Below is a small trained network, with its code and all its weights. Each question gives an input and a class and asks what happens when units are switched off, that is, made to give their printed mean instead of their output.

import numpy as np


def w(rows, s, z=0):
    codes = np.array(rows[::2]) - 128.0
    scale = np.full(codes.shape[1], s)
    scale[-1] = z or s
    return codes * scale


def f(y):
    return y / 2 * (1 + np.tanh(0.7978845608 * (y + 0.044715 * y**3)))


def log_softmax(a):
    a = a - a.max(-1, keepdims=True)
    return a - np.log(np.exp(a).sum(-1, keepdims=True))


def net(x, mask):
    res = np.array(x, float).reshape(1, 3) / 4 @ E
    y = f(res @ A[0][:, :-1].T + A[0][:, -1])
    res = res + np.where(mask, y, B[0][:, -1]) @ B[0][:, :-1]
    return log_softmax(res[-1] @ U[:, :-1].T + U[:, -1])


A, B = {}, {}
E = w([
[1,168,244,227],'x0',
[32,24,19,155],'x1',
[130,130,128,133],'x2',
],0.0075)
A[0] = w([
[71,149,149,170,94],'neuron 0',
[123,15,50,187,148],'neuron 1',
[161,99,87,55,78],'neuron 2',
[162,116,77,77,79],'neuron 3',
[74,132,165,160,164],'neuron 4',
[12,189,205,103,84],'neuron 5',
[151,153,105,150,254],'neuron 6',
[189,178,141,172,122],'neuron 7',
[138,121,108,77,72],'neuron 8',
[61,78,87,127,96],'neuron 9',
[138,185,186,47,87],'neuron 10',
],0.011,0.007)
B[0] = w([
[123,134,175,36,189],'neuron 0',
[219,164,144,150,254],'neuron 1',
[187,130,137,68,191],'neuron 2',
[143,117,146,59,182],'neuron 3',
[119,163,129,71,221],'neuron 4',
[100,137,156,83,247],'neuron 5',
[88,193,71,149,222],'neuron 6',
[183,96,129,188,175],'neuron 7',
[141,105,178,91,139],'neuron 8',
[216,131,254,213,189],'neuron 9',
[195,63,190,214,187],'neuron 10',
],0.0089,0.0077)
U = w([
[189,46,182,196,60],'0',
[147,184,87,120,253],'1',
[143,88,136,12,14],'2',
[100,95,31,154,188],'3',
],0.011,0.0052)

Each question gives the input, the list of numbers given to net, and the class t.
The units are the neurons (one row each of A and B). Each row of codes is followed by its name. A weight is (code - 128) times the scale printed after its matrix; where a second scale follows, it is the last column's (A, B and U).
mask holds one flag per neuron, in row order. A switched-off neuron (its flag False) gives its mean, the last column of its row in B, instead of its output. The means were averaged over made-up inputs and are rounded, as every weight is.
A unit's drop is (log p(t) with every unit on - log p(t) with that unit switched off) / (log p(t) with every unit on - log p(t) with every unit switched off).
The circuit of an input: a set's keep is (log p(t) with only the set's units on - log p(t) with every unit switched off) / (log p(t) with every unit on - log p(t) with every unit switched off). Starting from all 11 units, units are removed one at a time, each time the one whose removal leaves the highest keep (on an exact tie, the one counted first), for as long as the keep stays at least 0.8.
circuit, biggest first: the units of the circuit, biggest drop first
k most important neurons: the k neurons with the biggest drops, biggest first
drop when u is switched off: that unit's drop, to one decimal
input [-5,6,6], class 0: circuit, biggest first => (neuron 9)
input [1,-7,-3], class 0: 2 most important neurons => (neuron 10; neuron 7)
input [2,-3,0], class 3: 2 most important neurons => (neuron 9; neuron 1)
input [6,-4,2], class 2: circuit, biggest first => (neuron 5; neuron 0)
input [4,0,1], class 2: 3 most important neurons => (neuron 1; neuron 0; neuron 5)
input [6,-4,-4], class 2: circuit, biggest first => (neuron 5; neuron 0)
input [3,1,-3], class 3: 2 most important neurons => (neuron 1; neuron 2)
input [-1,-5,-5], class 0: 3 most important neurons => (neuron 10; neuron 4; neuron 7)
input [6,3,3], class 2: 3 most important neurons => (neuron 0; neuron 5; neuron 4)
input [-1,7,-6], class 0: drop when neuron 9 is switched off => 0.6
input [4,8,8], class 0: drop when neuron 9 is switched off => 1.4
input [-2,-3,-1], class 3: drop when neuron 7 is switched off => 0.0
input [-1,8,0], class 0: drop when neuron 9 is switched off => 0.5
input [-3,-8,-1], class 0: circuit, biggest first => (neuron 10)
